Here is a tiny trained network, its code and every weight. The questions are about switching its units off for an input and a class, where a switched-off unit gives its printed mean instead of its output.

import numpy as np


def w(rows, s, z=0):
    codes = np.array(rows[::2]) - 128.0
    scale = np.full(codes.shape[1], s)
    scale[-1] = z or s
    return codes * scale


def f(y):
    return np.maximum(y, 0)


def log_softmax(a):
    a = a - a.max(-1, keepdims=True)
    return a - np.log(np.exp(a).sum(-1, keepdims=True))


def net(x, mask):
    res = np.array(x, float).reshape(1, 5) / 4 @ E
    y = f(res @ A[0][:, :-1].T + A[0][:, -1])
    res = res + np.where(mask, y, B[0][:, -1]) @ B[0][:, :-1]
    return log_softmax(res[-1] @ U[:, :-1].T + U[:, -1])


A, B = {}, {}
E = w([
[82,45,53,186,161,45,140,33,61],'x0',
[53,153,151,78,50,205,134,96,52],'x1',
[159,42,108,79,58,42,202,213,178],'x2',
[180,34,106,33,160,99,21,141,39],'x3',
[45,26,253,199,215,146,119,132,175],'x4',
],0.0064)
A[0] = w([
[228,134,29,96,52,24,91,113,26,251],'N0',
[168,72,23,126,140,95,49,51,9,132],'N1',
[206,132,99,233,155,37,225,139,225,251],'N2',
[94,188,176,47,79,201,151,209,82,177],'N3',
[113,43,198,221,213,82,172,181,204,199],'N4',
[136,149,205,122,210,189,25,41,57,148],'N5',
[112,91,114,241,79,93,218,34,110,244],'N6',
[80,78,225,53,209,127,44,164,161,252],'N7',
[168,15,184,150,255,95,116,228,195,164],'N8',
],0.0054,0.0038)
B[0] = w([
[197,83,45,1,96,104,183,125,37,255],'N0',
[44,26,43,27,198,123,49,37,52,214],'N1',
[168,145,88,163,184,31,239,112,134,245],'N2',
[171,154,230,141,4,182,123,189,119,203],'N3',
[154,35,196,234,215,21,171,112,210,235],'N4',
[85,173,202,207,200,202,24,71,17,206],'N5',
[43,125,100,121,227,79,218,29,83,213],'N6',
[209,54,221,190,90,128,64,160,43,225],'N7',
[228,41,198,205,185,34,75,174,183,237],'N8',
],0.0055,0.0088)
U = w([
[212,1,210,220,224,14,91,183,216,107],'0',
[145,234,156,200,63,227,165,186,235,212],'1',
[79,38,26,13,171,124,44,18,56,29],'2',
[52,148,168,217,163,90,242,32,180,173],'3',
[234,197,38,60,155,54,197,147,139,67],'4',
[112,179,221,240,201,243,19,64,39,52],'5',
[118,102,74,117,161,132,5,127,217,3],'6',
[140,65,179,34,31,177,122,212,84,238],'7',
],0.0054,0.0041)

Each question gives the input, the list of numbers given to net, and the class t.
The units are the neurons (one row each of A and B). Each row of codes is followed by its name. A weight is (code - 128) times the scale printed after its matrix; where a second scale follows, it is the last column's (A, B and U).
mask holds one flag per neuron, in row order. A switched-off neuron (its flag False) gives its mean, the last column of its row in B, instead of its output. The means were averaged over made-up inputs and are rounded, as every weight is.
A unit's drop is (log p(t) with every unit on - log p(t) with that unit switched off) / (log p(t) with every unit on - log p(t) with every unit switched off).
The circuit of an input: a set's keep is (log p(t) with only the set's units on - log p(t) with every unit switched off) / (log p(t) with every unit on - log p(t) with every unit switched off). Starting from all 9 units, units are removed one at a time, each time the one whose removal leaves the highest keep (on an exact tie, the one counted first), for as long as the keep stays at least 0.8.
circuit, biggest first: the units of the circuit, biggest drop first
most important unit: the unit with the biggest drop
k most important neurons: the k neurons with the biggest drops, biggest first
drop of u: that unit's drop, to one decimal
input [8,-2,2,-2,-4], class 2: most important unit	N1
input [-3,-7,-3,-4,-3], class 1: circuit, biggest first	N1, N8
input [-3,-3,-4,1,0], class 5: circuit, biggest first	N4, N5, N0
input [-4,-3,-4,-7,-6], class 1: circuit, biggest first	N0, N1, N4
input [-6,-2,7,-8,-2], class 1: circuit, biggest first	N1, N8
input [-2,7,1,-3,4], class 1: 2 most important neurons	N1, N0
input [-3,3,-1,-2,-6], class 7: circuit, biggest first	N2, N3
input [-2,2,2,4,-2], class 7: circuit, biggest first	N6, N2, N4
input [7,-6,8,-6,-3], class 3: 2 most important neurons	N6, N7
input [0,4,4,6,0], class 7: circuit, biggest first	N6, N4
input [-7,4,2,-4,5], class 1: 4 most important neurons	N3, N1, N0, N8
input [4,8,-1,4,5], class 5: 2 most important neurons	N5, N0
input [5,3,-3,2,3], class 5: 4 most important neurons	N5, N0, N2, N7
input [6,0,2,6,1], class 2: most important neuron	N1
input [2,-8,-1,6,-7], class 2: drop of N1	0.6
input [0,-1,1,3,-2], class 2: drop of N6	-0.1
input [-2,3,-5,-7,-1], class 1: drop of N7	0.2
